Each row was made from one path, in order. Every step used is in the known rows, and no mark comes twice. Write each row's path.
(in the rows, 128 means zero)
Known rows
E-S-G: [104  70  94 128 136 135 135 108 117 109  99 171 119  96 113 166 141  73
 107 137  77 115]
G-P-M-S-E: [183 113  73 136 133 143 124 115 117 121 100 235 148  82  93 123 121 112
  97 138 150 129]
P-M-S-E-D: [176  84  78 164 139 152 143 114 133 119  99 236 146  93 104 139 118 110
  63 138 142 117]
G-P-M-S-E-D: [174 111  70 129 132 140 125 114 119 123  96 245 152  79  94 115 124 123
 107 135 143 132]
E-D-M-G: [117  88  82 123 134 135 139  93 134 116  75 199 156  96 117 140 130 145
 155 126 105 138]
M-S-G: [140  78  97 155 134 151 126 111 147 125 109 186 116  95 104 160 141  95
  97 131 103 116]
G-E-S: [144  89  84 116 118 134 130 111  88 102  98 152 124  71 131 154 133 115
 128 135  86 120]
E-D-M-S: [120  98  85 131 140 137 141  97 133 119  79 204 150  83 118 132 132 154
 139 129 116 137]
D-M: [136 113  97 149 155 140 138  97 113 106  88 163 147 101 125 175 114 123
 121 137 139 122]
P-M-S-G-D-E: [149  82  77 169 139 152 132 112 112 122 106 239 142  99 111 162 119  87
  74 138 129 105]
S-E: [159  77 112 147 158 146 135 114 132 109 106 177 135  96  95 158 112  91
  81 140 131 125]
D-E-S-G-P-M: [117  75  86 127 150 149 134 120  85 103 103 224 141  81 106 140 123  65
 119 132 123 118]
D-E-S-G-M: [112  69  97 124 146 146 132 114  88  99 106 213 133  86 106 145 122  62
 117 133 106 119]
P-M-G: [170  84  72 153 125 145 138 103 131 117  97 212 147 114 118 158 117  92
  93 137 122 117]
P-M-S: [175  99  75 165 132 149 139 108 130 121 103 218 139  97 117 147 120 104
  70 142 137 116]
E-D-M-S-G: [114  92  88 132 142 138 138  99 132 120  82 204 146  87 115 145 136 142
 140 124 113 130]
P-M-S-G-E: [171  91  79 160 130 152 134 115 117 120 108 211 133  96 117 166 126  91
  77 131 129 102]
S-E-D-M-G-P: [147  77  94 131 153 144 137 110 130 109  83 216 157  92  86 137 119 127
 121 130 130 135]
E-S-G-P: [110  82  87 116 133 132 128 110 110 110  98 185 123  90 106 152 143  79
 121 135  84 120]
P-M: [163 105  85 150 138 141 138 105 119 117 104 194 144 102 126 162 111  92
  80 141 139 112]
D-E-S: [115  74  91 128 148 146 139 114  95 100 100 204 137  77 114 129 120  82
 122 141 116 131]
M-G-E: [162  70  79 126 109 145 124 103 125 112  95 168 132  99 120 156 131 113
 143 128  85 127]
M-G: [148  69  84 134 120 143 128  97 150 117  94 180 135 112 110 147 130 102
 131 134  91 134]
M-G-E-S: [152  63  71 124 104 143 129 104 120 107  90 177 130  96 116 148 137 112
 142 132  72 128]

Write each row's path
[116  76  93 121 128 130 129 104 108 105 101 191 119 100 107 161 136  68
 100 136  73 114] : E-S-G-M
[144  70  98 139 155 146 141 108 135 108  85 206 153  98  93 147 118 124
 112 131 125 132] : S-E-D-M-G
[131  83 108 124 136 142 118 115 103 116 114 141 118  92 126 196 135  76
 126 120  95  99] : S-G-E
[124  73  92 157 131 146 118 105 135 129 106 201 122  96 101 162 139 101
  98 138  89 114] : M-S-G-D
[164  90  81 166 135 151 136 112 129 123 107 217 134 102 113 164 125  87
  69 135 131 104] : P-M-S-G
[150  74  67 156 127 147 130 101 112 118  95 237 156 111 113 154 111  93
  98 142 116 117] : P-M-G-D-E
[120  56  77 141 122 144 118  95 122 119  92 219 149 107 104 146 121 104
 138 143  80 132] : M-G-D-E
[144  99  83 119 123 138 130 107  98 111  88 174 140  68 133 148 132 155
 149 124 108 125] : G-E-D-M-S
[ 94  82 103 148 149 136 115  99 105 122 101 178 137 109 114 206 126  83
 118 134  92 101] : S-G-D-M
[121  96  78 114 133 133 134  94 129 118  73 210 159  91 113 131 132 149
 164 125 110 142] : E-D-M-G-P
[112  95  81 163 139 135 118  90 106 121  86 208 151  97 113 166 117 140
 112 154 101 123] : G-D-M-S
[141  71 108 132 154 141 138 112 136 113  97 196 143  89  96 138 119 112
 101 133 120 133] : S-E-D
[152  94  82 146 133 147 134  99 111 103  82 172 148 104 123 175 121 131
 143 131 120 122] : D-M-G-E
[119  84  81 123 132 133 131 112 105 111  98 198 128  92 106 156 140  75
 109 135  93 115] : E-S-G-P-M
[144  69  63 155 124 145 134 101 108 114  91 246 155 109 111 150 115  92
  95 145 106 118] : P-M-G-D-E-S
[104  66  97 129 152 149 136 117  94 102 105 202 132  83 110 148 125  65
 121 133 110 120] : D-E-S-G
[116 100  84 123 139 137 133 101 127 121  80 213 150  83 109 136 137 146
 148 123 117 132] : E-D-M-S-G-P
[153  80  66 156 122 141 129  97 121 122  94 227 153 116 114 160 114  99
  95 144 108 115] : P-M-G-D
[141  79 105 139 162 144 142 110 128 108  89 199 152  91  96 149 115 122
 105 133 133 130] : S-E-D-M
[145  89  75 143 130 144 137  99 107  99  77 177 147 102 119 169 125 130
 141 133 111 122] : D-M-G-E-S
[169  74  96 162 141 155 134 115 149 116 104 202 127  89  90 136 127 113
  75 141 124 130] : M-S-E
[172  79  63 145 115 146 138 107 111 110  94 210 144 103 121 157 122  99
 100 136 110 114] : P-M-G-E-S
[149  66  75 114 106 141 126 102 129 115  89 181 138  93 119 141 136 128
 157 123  77 133] : M-G-E-D
[162  88  76 154 129 149 135 114 118 122 103 219 136  91 118 158 128 102
  86 127 123 105] : P-M-S-G-E-D
[173  89  95 131 124 135 121 102 126 113 103 237 133  94  88 123 119 109
  81 136 106 129] : G-M-S-E-D
